Here is a tiny trained network, its code and every weight. The questions are about switching its units off for an input and a target symbol, where a switched-off unit gives its printed mean instead of its output.

import numpy as np


def w(rows, s, z=0):
    codes = np.array(rows[::2]) - 128.0
    scale = np.full(codes.shape[1], s)
    scale[-1] = z or s
    return codes * scale


def norm(h):
    return h / np.sqrt((h * h).mean(-1, keepdims=True) + 1e-5)


def f(y):
    return y / 2 * (1 + np.tanh(0.7978845608 * (y + 0.044715 * y**3)))


def softmax(a):
    e = np.exp(a - a.max(-1, keepdims=True))
    return e / e.sum(-1, keepdims=True)


def log_softmax(a):
    a = a - a.max(-1, keepdims=True)
    return a - np.log(np.exp(a).sum(-1, keepdims=True))


def net(x, mask):
    ids = ['ΠΦαβγδεζλμξστψ'.index(c) for c in x.split()]
    T = len(ids)
    res = E[ids] + P[:T]
    u = 0
    for l in range(2):
        r = norm(res)
        for j in range(3):
            rows = slice(3 * j, 3 * j + 3)
            q, k, v = (r @ M[l][rows].T for M in (Q, K, V))
            z = softmax(np.where(np.tri(T) > 0, q @ k.T / 3**0.5, -1e9)) @ v
            o = O[l][rows]
            res = res + np.where(mask[u + j], z, o[:, -1]) @ o[:, :-1]
        u += 3
        y = f(norm(res) @ A[l][:, :-1].T + A[l][:, -1])
        res = res + np.where(mask[u : u + 12], y, B[l][:, -1]) @ B[l][:, :-1]
        u += 12
    return log_softmax(norm(res)[-1] @ U[:, :-1].T + U[:, -1])


Q, K, V, O, A, B = {}, {}, {}, {}, {}, {}
E = w([
[15,163,52],'Π',
[177,71,226],'Φ',
[231,231,82],'α',
[29,154,197],'β',
[125,124,120],'γ',
[203,90,146],'δ',
[127,124,122],'ε',
[114,119,114],'ζ',
[99,89,16],'λ',
[112,252,90],'μ',
[131,125,124],'ξ',
[114,70,3],'σ',
[55,138,180],'τ',
[66,157,98],'ψ',
],0.019)
P = w([
[3,156,127],'0',
[93,197,223],'1',
[37,128,76],'2',
[44,128,81],'3',
[38,124,77],'4',
[15,111,64],'5',
],0.0051)
Q[0] = w([
[141,65,191],'0.h1',
[186,61,140],'0.h1',
[110,123,115],'0.h1',
[93,171,73],'0.h2',
[85,158,115],'0.h2',
[132,155,28],'0.h2',
[126,252,122],'0.h3',
[123,121,113],'0.h3',
[207,141,110],'0.h3',
],0.028)
K[0] = w([
[98,81,207],'0.h1',
[136,26,176],'0.h1',
[160,139,118],'0.h1',
[103,220,105],'0.h2',
[111,161,123],'0.h2',
[157,207,68],'0.h2',
[76,254,77],'0.h3',
[111,99,157],'0.h3',
[197,160,163],'0.h3',
],0.022)
V[0] = w([
[2,59,189],'0.h1',
[138,123,121],'0.h1',
[32,72,172],'0.h1',
[114,157,149],'0.h2',
[55,72,160],'0.h2',
[156,109,99],'0.h2',
[87,198,111],'0.h3',
[219,171,156],'0.h3',
[192,144,151],'0.h3',
],0.0096)
O[0] = w([
[254,153,123,130],'0.h1',
[126,128,136,122],'0.h1',
[214,146,127,129],'0.h1',
[178,180,135,159],'0.h2',
[194,138,165,141],'0.h2',
[66,75,113,94],'0.h2',
[171,166,94,202],'0.h3',
[48,39,41,2],'0.h3',
[76,73,77,34],'0.h3',
],0.0095,0.0057)
A[0] = w([
[58,249,75,158],'0.n1',
[104,75,68,149],'0.n2',
[171,145,109,81],'0.n3',
[80,124,156,65],'0.n4',
[168,68,146,166],'0.n5',
[139,42,176,104],'0.n6',
[136,23,121,182],'0.n7',
[136,130,213,112],'0.n8',
[82,107,159,59],'0.n9',
[66,102,162,2],'0.n10',
[166,91,153,106],'0.n11',
[228,172,33,47],'0.n12',
],0.012,0.0018)
B[0] = w([
[189,255,60,254],'0.n1',
[160,78,145,151],'0.n2',
[108,91,107,160],'0.n3',
[111,131,107,132],'0.n4',
[74,113,158,134],'0.n5',
[92,183,136,129],'0.n6',
[112,110,161,142],'0.n7',
[166,85,156,165],'0.n8',
[95,127,110,128],'0.n9',
[81,122,104,135],'0.n10',
[94,130,166,134],'0.n11',
[148,49,87,241],'0.n12',
],0.024,0.007)
Q[1] = w([
[114,249,4],'1.h1',
[159,75,92],'1.h1',
[93,157,78],'1.h1',
[101,57,71],'1.h2',
[95,125,143],'1.h2',
[125,84,90],'1.h2',
[108,53,137],'1.h3',
[156,68,120],'1.h3',
[85,166,181],'1.h3',
],0.028)
K[1] = w([
[187,228,5],'1.h1',
[165,73,110],'1.h1',
[124,153,54],'1.h1',
[182,132,54],'1.h2',
[172,124,161],'1.h2',
[169,124,75],'1.h2',
[95,78,206],'1.h3',
[140,79,167],'1.h3',
[111,178,149],'1.h3',
],0.028)
V[1] = w([
[173,105,131],'1.h1',
[105,90,236],'1.h1',
[143,253,194],'1.h1',
[107,101,189],'1.h2',
[187,142,123],'1.h2',
[158,92,77],'1.h2',
[113,162,168],'1.h3',
[89,163,182],'1.h3',
[65,115,153],'1.h3',
],0.026)
O[1] = w([
[150,125,179,160],'1.h1',
[185,1,109,9],'1.h1',
[251,207,6,183],'1.h1',
[148,62,99,86],'1.h2',
[184,170,147,201],'1.h2',
[103,114,205,174],'1.h2',
[114,124,80,82],'1.h3',
[133,131,68,38],'1.h3',
[199,149,93,18],'1.h3',
],0.019,0.011)
A[1] = w([
[122,168,76,105],'1.n1',
[248,121,58,204],'1.n2',
[119,251,176,118],'1.n3',
[220,164,186,95],'1.n4',
[131,58,104,212],'1.n5',
[42,217,11,157],'1.n6',
[140,118,89,121],'1.n7',
[144,128,172,58],'1.n8',
[53,115,149,134],'1.n9',
[39,138,252,5],'1.n10',
[30,122,177,134],'1.n11',
[208,75,208,226],'1.n12',
],0.016,0.0019)
B[1] = w([
[112,89,124,164],'1.n1',
[84,213,25,189],'1.n2',
[42,61,76,253],'1.n3',
[205,77,187,190],'1.n4',
[86,151,62,147],'1.n5',
[164,5,121,226],'1.n6',
[131,135,98,130],'1.n7',
[157,97,144,141],'1.n8',
[124,176,93,145],'1.n9',
[226,142,54,195],'1.n10',
[136,180,43,163],'1.n11',
[36,85,110,198],'1.n12',
],0.025,0.013)
U = w([
[150,176,106,191],'Π',
[196,31,29,35],'Φ',
[2,135,77,32],'α',
[212,158,99,171],'β',
[166,92,164,184],'γ',
[66,7,114,78],'δ',
[170,113,145,255],'ε',
[165,95,160,194],'ζ',
[79,176,165,204],'λ',
[151,141,107,114],'μ',
[171,89,171,201],'ξ',
[38,107,214,96],'σ',
[252,124,115,79],'τ',
[178,219,216,89],'ψ',
],0.017,0.0058)

Each question gives the input, a string of symbols that net reads in full, and the target symbol t.
The units are the heads (3 rows each of Q, K, V and O) and the neurons (one row each of A and B). Each row of codes is followed by its name. A weight is (code - 128) times the scale printed after its matrix; where a second scale follows, it is the last column's (O, A, B and U).
mask holds one flag per unit, layer by layer, with each layer's heads first. A switched-off unit (its flag False) gives its mean, the last column of its rows in O or B, instead of its output. The means were averaged over made-up inputs and are rounded, as every weight is.
A unit's drop is (log p(t) with every unit on - log p(t) with that unit switched off) / (log p(t) with every unit on - log p(t) with every unit switched off).
The circuit of an input: a set's keep is (log p(t) with only the set's units on - log p(t) with every unit switched off) / (log p(t) with every unit on - log p(t) with every unit switched off). Starting from the 12 units with the biggest drops (on a tie, the unit counted first), units are removed one at a time, each time the one whose removal leaves the highest keep (on an exact tie, the one counted first), for as long as the keep stays at least 0.8.
circuit, biggest first: the units of the circuit, biggest drop first
unit that matters most: the unit with the biggest drop
k most important neurons: the k neurons with the biggest drops, biggest first
k most important neurons of layer l: the k neurons of layer l with the biggest drops, biggest first
which heads matter: for each layer, one digit per head in row order, 1 if its drop is at least 0.15 and else 0, layers parted by /
input α λ ψ ψ γ, target α: circuit, biggest first : [0.h1]
input δ λ δ σ ψ, target δ: 2 most important neurons : [0.n12; 1.n6]
input ξ Π ξ λ σ, target σ: circuit, biggest first : [1.h1; 0.n12; 1.h3]
input Π ψ δ ξ, target δ: which heads matter : 001 / 100
input μ σ γ Π σ σ, target λ: which heads matter : 000 / 111
input σ α ζ, target α: circuit, biggest first : [1.h1; 1.n3]
input τ ε τ σ λ τ, target τ: 2 most important neurons : [0.n1; 1.n4]
input Π δ ξ ζ γ λ, target δ: which heads matter : 001 / 100
input λ ξ β δ ε, target δ: which heads matter : 001 / 000
input δ σ Π ξ α ε, target α: 2 most important neurons of layer 1 : [1.n10; 1.n4]
input ψ ψ β, target β: which heads matter : 010 / 100
input δ δ ψ, target δ: which heads matter : 101 / 111
input α λ σ ψ λ λ, target α: which heads matter : 101 / 100
input ζ ψ λ ψ Φ ψ, target Φ: which heads matter : 101 / 111
input ε β Φ τ, target Φ: which heads matter : 100 / 100
input α ζ ε, target α: most important neuron : [0.n1]
input ε Φ β, target Φ: 3 most important neurons : [0.n1; 0.n6; 0.n12]
input Φ β ε τ, target Φ: 3 most important neurons of layer 0 : [0.n1; 0.n12; 0.n6]
input ξ ξ Π ψ, target ψ: which heads matter : 100 / 110
input λ λ Φ δ ζ ζ, target δ: which heads matter : 101 / 100
input β λ δ α σ ζ, target α: unit that matters most : 1.h1
input Π ε Φ β, target Φ: which heads matter : 110 / 100
input σ β ε δ β, target δ: 3 most important neurons of layer 0 : [0.n1; 0.n8; 0.n12]
input τ ξ τ β, target β: which heads matter : 000 / 100
input ψ α ξ σ σ, target α: 3 most important neurons : [1.n3; 1.n6; 0.n12]
input δ τ ξ Π Π σ, target δ: which heads matter : 000 / 000
input ψ δ ζ ξ β, target δ: which heads matter : 101 / 110
input σ α ξ, target α: 2 most important neurons : [1.n6; 1.n3]
input λ α ζ δ, target δ: 3 most important neurons : [0.n1; 0.n2; 1.n10]
